Below is a small trained network, with its code and all its weights. Each question gives an input and a target symbol and asks what happens when units are switched off, that is, made to give their printed mean instead of their output.

import numpy as np


def w(rows, s, z=0):
    codes = np.array(rows[::2]) - 128.0
    scale = np.full(codes.shape[1], s)
    scale[-1] = z or s
    return codes * scale


def norm(h):
    return h / np.sqrt((h * h).mean(-1, keepdims=True) + 1e-5)


def softmax(a):
    e = np.exp(a - a.max(-1, keepdims=True))
    return e / e.sum(-1, keepdims=True)


def log_softmax(a):
    a = a - a.max(-1, keepdims=True)
    return a - np.log(np.exp(a).sum(-1, keepdims=True))


def net(x, mask):
    ids = ['αβδεζηθλμξπστφψ'.index(c) for c in x.split()]
    T = len(ids)
    res = E[ids] + P[:T]
    u = 0
    for l in range(3):
        r = norm(res)
        for j in range(2):
            rows = slice(3 * j, 3 * j + 3)
            q, k, v = (r @ M[l][rows].T for M in (Q, K, V))
            z = softmax(np.where(np.tri(T) > 0, q @ k.T / 3**0.5, -1e9)) @ v
            o = O[l][rows]
            res = res + np.where(mask[u + j], z, o[:, -1]) @ o[:, :-1]
        u += 2
    return log_softmax(norm(res)[-1] @ U[:, :-1].T + U[:, -1])


Q, K, V, O = {}, {}, {}, {}
E = w([
[104,35,175],'α',
[124,20,158],'β',
[13,246,192],'δ',
[161,229,94],'ε',
[160,158,116],'ζ',
[124,198,66],'η',
[100,62,154],'θ',
[167,178,106],'λ',
[90,154,134],'μ',
[195,174,95],'ξ',
[175,70,100],'π',
[78,121,161],'σ',
[169,169,88],'τ',
[156,175,94],'φ',
[156,170,112],'ψ',
],0.011)
P = w([
[140,167,155],'0',
[108,119,197],'1',
[9,91,82],'2',
[140,177,208],'3',
[116,130,164],'4',
[64,101,80],'5',
[163,165,193],'6',
[107,133,165],'7',
[77,83,57],'8',
[183,149,182],'9',
],0.015)
Q[0] = w([
[198,194,122],'0.h1',
[99,205,110],'0.h1',
[205,169,2],'0.h1',
[70,74,182],'0.h2',
[77,133,67],'0.h2',
[133,10,119],'0.h2',
],0.0079)
K[0] = w([
[114,166,200],'0.h1',
[126,233,159],'0.h1',
[169,164,207],'0.h1',
[149,185,69],'0.h2',
[200,126,189],'0.h2',
[122,164,2],'0.h2',
],0.0076)
V[0] = w([
[15,165,164],'0.h1',
[219,218,121],'0.h1',
[34,219,250],'0.h1',
[209,243,159],'0.h2',
[155,183,253],'0.h2',
[94,170,64],'0.h2',
],0.0046)
O[0] = w([
[80,60,113,204],'0.h1',
[30,65,125,112],'0.h1',
[33,27,180,253],'0.h1',
[205,124,58,173],'0.h2',
[158,2,173,227],'0.h2',
[148,136,62,112],'0.h2',
],0.0065,0.0037)
Q[1] = w([
[177,88,179],'1.h1',
[93,198,153],'1.h1',
[146,192,153],'1.h1',
[114,106,177],'1.h2',
[102,76,161],'1.h2',
[97,148,6],'1.h2',
],0.011)
K[1] = w([
[249,98,69],'1.h1',
[91,156,167],'1.h1',
[138,190,82],'1.h1',
[48,128,133],'1.h2',
[154,140,100],'1.h2',
[135,147,103],'1.h2',
],0.014)
V[1] = w([
[138,66,128],'1.h1',
[181,47,80],'1.h1',
[15,97,190],'1.h1',
[80,142,16],'1.h2',
[114,192,50],'1.h2',
[91,254,82],'1.h2',
],0.0086)
O[1] = w([
[23,158,255,179],'1.h1',
[24,186,86,153],'1.h1',
[190,52,74,221],'1.h1',
[89,54,74,68],'1.h2',
[45,146,65,25],'1.h2',
[224,213,111,1],'1.h2',
],0.0051,0.006)
Q[2] = w([
[175,210,186],'2.h1',
[176,196,209],'2.h1',
[192,164,198],'2.h1',
[49,167,178],'2.h2',
[38,155,162],'2.h2',
[143,80,244],'2.h2',
],0.011)
K[2] = w([
[170,194,92],'2.h1',
[126,237,96],'2.h1',
[171,254,92],'2.h1',
[86,107,173],'2.h2',
[98,27,151],'2.h2',
[103,155,108],'2.h2',
],0.0092)
V[2] = w([
[51,4,116],'2.h1',
[142,122,23],'2.h1',
[64,126,33],'2.h1',
[172,71,143],'2.h2',
[175,200,137],'2.h2',
[137,228,210],'2.h2',
],0.013)
O[2] = w([
[42,101,124,255],'2.h1',
[201,152,2,32],'2.h1',
[99,225,81,88],'2.h1',
[180,105,60,166],'2.h2',
[155,129,204,22],'2.h2',
[194,99,211,88],'2.h2',
],0.0075,0.0089)
U = w([
[177,72,143,58],'α',
[166,89,167,171],'β',
[124,117,139,131],'δ',
[206,145,85,238],'ε',
[133,132,144,39],'ζ',
[148,185,28,254],'η',
[128,94,110,118],'θ',
[130,173,170,73],'λ',
[36,94,31,170],'μ',
[181,164,158,126],'ξ',
[205,132,172,72],'π',
[109,59,50,143],'σ',
[130,234,149,110],'τ',
[69,251,170,144],'φ',
[93,151,161,125],'ψ',
],0.012,0.0049)

Each question gives the input, a string of symbols that net reads in full, and the target symbol t.
The units are the heads (3 rows each of Q, K, V and O). Each row of codes is followed by its name. A weight is (code - 128) times the scale printed after its matrix; where a second scale follows, it is the last column's (O and U).
mask holds one flag per head, layer by layer. A switched-off head (its flag False) gives its mean, the last column of its rows in O, instead of its output. The means were averaged over made-up inputs and are rounded, as every weight is.
A unit's drop is (log p(t) with every unit on - log p(t) with that unit switched off) / (log p(t) with every unit on - log p(t) with every unit switched off).
The circuit of an input: a set's keep is (log p(t) with only the set's units on - log p(t) with every unit switched off) / (log p(t) with every unit on - log p(t) with every unit switched off). Starting from all 6 units, units are removed one at a time, each time the one whose removal leaves the highest keep (on an exact tie, the one counted first), for as long as the keep stays at least 0.8.
circuit, biggest first: the units of the circuit, biggest drop first
unit that matters most: the unit with the biggest drop
which heads matter: for each layer, one digit per head in row order, 1 if its drop is at least 0.15 and else 0, layers parted by /
drop of u: that unit's drop, to one decimal
input η β σ ε, target η: unit that matters most => 2.h1
input η θ β φ, target η: which heads matter => 00 / 00 / 10
input φ ε π λ σ λ β ζ ε μ, target φ: which heads matter => 11 / 11 / 10
input ε λ β λ λ θ μ, target ε: circuit, biggest first => 2.h1, 1.h2, 0.h2
input μ η ε λ, target μ: circuit, biggest first => 0.h1, 2.h2, 1.h1
input φ π ψ ξ λ θ φ φ β π, target φ: which heads matter => 11 / 11 / 10
input η δ σ η ξ η β, target η: circuit, biggest first => 2.h1, 0.h1, 0.h2, 1.h2
input η ψ ζ β, target η: circuit, biggest first => 2.h1, 0.h1, 1.h2
input η α φ ε τ β σ ε σ σ, target η: which heads matter => 11 / 00 / 10
input φ α η π ψ η δ φ σ φ, target φ: which heads matter => 11 / 11 / 10
input ε τ σ ξ β β σ ψ β η, target ε: which heads matter => 00 / 01 / 10
input τ β μ β π, target φ: circuit, biggest first => 1.h1, 0.h2, 0.h1, 2.h1
input ε σ λ σ η ψ μ λ σ α, target ε: which heads matter => 11 / 01 / 10
input μ ψ η φ δ λ μ, target μ: circuit, biggest first => 0.h1, 2.h2, 1.h1
input φ ξ ε ψ, target φ: unit that matters most => 0.h2
input μ μ λ φ ε ψ φ, target μ: which heads matter => 10 / 10 / 01
input τ ξ τ σ β δ σ η σ μ, target φ: drop of 2.h1 => 0.5
input η β β β ξ α δ, target η: drop of 2.h1 => 1.0
input φ φ φ α, target φ: drop of 1.h1 => 1.0
input ε φ μ η φ ξ π, target ε: drop of 1.h2 => 0.3
input μ τ λ β η μ φ, target μ: unit that matters most => 0.h1
